Each row has a name. Each question is about the rows just above it.

B: [  9  17  14   0  15  24   9 -12 -24 -72 -47   5  -6]
G: [-25 -10   1  20  34  17   5 -25   2 -22 -41  37  23]
D: [-69 -13  25  23  22  10 -13  -3  28 -66 -25  39  26]
M: [-36 -15  17  -2  43 -18 -11  -6  15  60   6  58  25]
W: [-23 -18  25 -27  42  18   6 -28 -35  -3 -36  13  -2]
E: [-72 -16  28  -6  30   1  -3 -29 -28 -51 -89 -17  33]
V: [  4 -13   5 -10  28 -21 -20 -20   5  25 -10  35  -2]
P: [-21  10 -44  34   9  12  11 -33  60 -59 -22 -32  19]
Q: [  5 -17  31  23  39 -24 -12 -10  14 -12 -10  53   6]
S: [ 25  29  10 -23   7   7 -11  -3 -12 -65 -58  -7  11]
T: [-37 -11  29  11  37 -13 -12 -22  15 -72 -48  -5  14]
X: [-71   4  16 -28   9  26 -12 -21 -25 -85 -71 -15   2]
How many entries does [-37 -11  29  11  37 -13 -12 -22  15 -72 -48  -5  14] have? | 13
Number of entries in [-25 -10   1  20]: | 4

Y: [ 13 -40 -41  -6 -40 -28  -6 -13  37  30 -13   7 -35   4  -2  39 -37   1
  -6  19  22  -7 -25  -7 -29  39  17   0]
L: [-25   8   9  -6   1   4  -6  -8 -57 -57   2 -37   7 -11 -12 -58  -1 -14
 -15 -36 -53 -23  -2  -1   9 -55 -33 -11]
N: [ 24 -39 -37 -12 -48 -30 -16 -22   9  -1  -5 -26 -31   5   8  25 -49   7
 -28  -7 -17 -33 -37  -7 -21  26   9   7]
A: [  7 -11  -9  -7 -15  -6   7 -18 -41 -53  17 -57   2  -1  18 -14 -23 -17
 -33 -33 -56 -45  -9   6  12 -13  -9  15]
R: [  4 -16 -15 -15 -29 -12  -5 -25 -55 -69   8 -65  -7  -2  11 -30 -36 -12
 -39 -45 -75 -54 -22   1   3 -27 -21  10]
K: [-34  27  26  14  35  20  10  20   4  18  -5  40  18 -10 -20 -24  44  -8
  37  20  33  42  29  -1   7 -23 -13 -16]
F: [-12  42  43   3  40  30   6  11 -41 -38  14 -11  37  -2   3 -41  34   0
   3 -23 -29   1  25   9  33 -41 -20   2]
Count the entries of [-34  27  26  14  35  20  10  20   4  18  -5  40  18 -10 -20 -24  44  -8
  37  20  33  42  29  -1   7 -23]: | 26
How many entries does [-34  27  26  14  35  20  10  20   4  18  -5  40  18 -10 -20 -24  44  -8
  37  20  33  42  29  -1   7 -23 -13 -16] have? | 28

mun: [ 29 -24  79 -65   6  13 -40 -22 -50   7   7  13 -76 -70 -35  73  55  36]
nafif: [-68  14  -8  37 -52 -45  64 -18  62  -4 -56 -54  22  -4 -36 -15 -26 -68]
goleg: [ 29  26 -42  24  16   8 -14  64   3  -9  35  19  27  48  63 -45   1  15]
sig: [-68  14  -8  37 -52 -45  64 -18  62  -4 -56   0  22  -4 -36 -15 -26 -68]
pekon: [ -5  -4  -4  -2   8   8  -2 -10   0   1  -1   2   5   5   3  -2 -10   1]
Veb: [-1 -3  1 -3  3  3 -2 -4 -1 -1 -3  1 -1 -2 -1  4 -5  0]
Number of entries in [29]: | 1
Number of entries in [ 29 -24  79 -65   6]: | 5
Count the entries of [ -5  -4  -4  -2   8   8  -2 -10   0   1  -1   2   5   5   3  -2]: | 16
How many entries does [ 29 -24  79 -65   6  13 -40 -22 -50   7] have? | 10
Count the entries of [ 29  26 -42  24  16   8 -14  64   3  -9  35  19  27  48]: | 14
Count the entries of [-1 -3  1 -3  3]: | 5

C: [ 63 -16  21  20  32 -12 -72  15 -59 -11  40  32 -47 -57 -70  32  11  44
  12  72 -31 -19 -12  47  43  50  76 -76 -15 -61  24  21]
U: [-54 -25  -4 -45  48  31  32 -67 -51 -67  -8 -26  71  30 -25 -12  49 -71
  54  68 -64  60 -21 -19  43 -57  40 -32  48 -45   1  56]
J: [-70  20  38  43  50   2  25   2  62 -30  61  23  17  -9 -68 -57  38  30
 -57 -35  44  64  76  40 -20 -21  48 -48 -28 -51  62 -30]
H: [-54 -25  -4 -45  48  31  32 -67 -51 -67  -8 -26  71  30 -25 -12  49 -71
  54  68 -64  60 -21 -19  43 -57  40 -32 -44   0  70  61]
Number of entries in [-70  20  38  43  50   2  25   2  62 -30  61  23  17  -9 -68 -57  38  30
 -57 -35  44  64  76  40 -20 -21]: | 26
Number of entries in [-54 -25  -4 -45  48  31  32 -67 -51 -67  -8 -26  71  30 -25 -12  49 -71
  54  68 -64  60 -21 -19  43 -57  40 -32 -44   0  70  61]: | 32
How many entries does [ 63 -16  21  20  32] have? | 5
Number of entries in [-70  20  38  43  50   2  25   2  62 -30  61  23  17  -9 -68 -57  38  30
 -57]: | 19
How many entries does [-70  20  38  43  50   2  25   2  62 -30  61  23  17  -9 -68 -57  38  30
 -57 -35  44  64  76  40 -20 -21  48 -48 -28] have? | 29

bip: [-15  21  85 -18  27  85]
Pavu: [36 -8 79 27 13 79]
gizuf: [-12  39  65  23  35  65]
revap: [ 3  7 81 23  7 81]
Tul: [-47 -51 -51  28  47 -51]
losik: [  3 -42 -60  42  42 -60]
Count the entries of [ 3  7 81 23  7]: | 5
Count the entries of [-47 -51 -51  28  47]: | 5
Number of entries in [3]: | 1
How many entries does [ 3  7 81 23  7 81] have? | 6
Number of entries in [-12  39  65]: | 3
How many entries does [  3 -42 -60] have? | 3

seto: [ -6  35 -51 -52 -35 -31]
rurag: [-20 -23  79  88  -6 -12]
des: [ -6  -1  54  74 -11 -19]
Nevi: [ 14  17  20 -52  23  82]
Count the entries of [-6 -1]: | 2
How many entries does [-6 -1 54 74] have? | 4
Number of entries in [ -6  35 -51 -52 -35 -31]: | 6
How many entries does [-6 -1 54] have? | 3
Number of entries in [ -6  -1  54  74 -11 -19]: | 6

bof: [ 73  47 -51 -39]
Ratig: [-13   7  43  40]
mik: [ 38   2 -14 -37]
Mefe: [ -2 -21  10   1]
Vibak: [ 84  76 -56 -17]
Number of entries in [-2]: | 1
Number of entries in [ 38   2 -14 -37]: | 4
Count the entries of [ -2 -21  10   1]: | 4
How many entries does [38  2] have? | 2
Count the entries of [ 73  47 -51 -39]: | 4

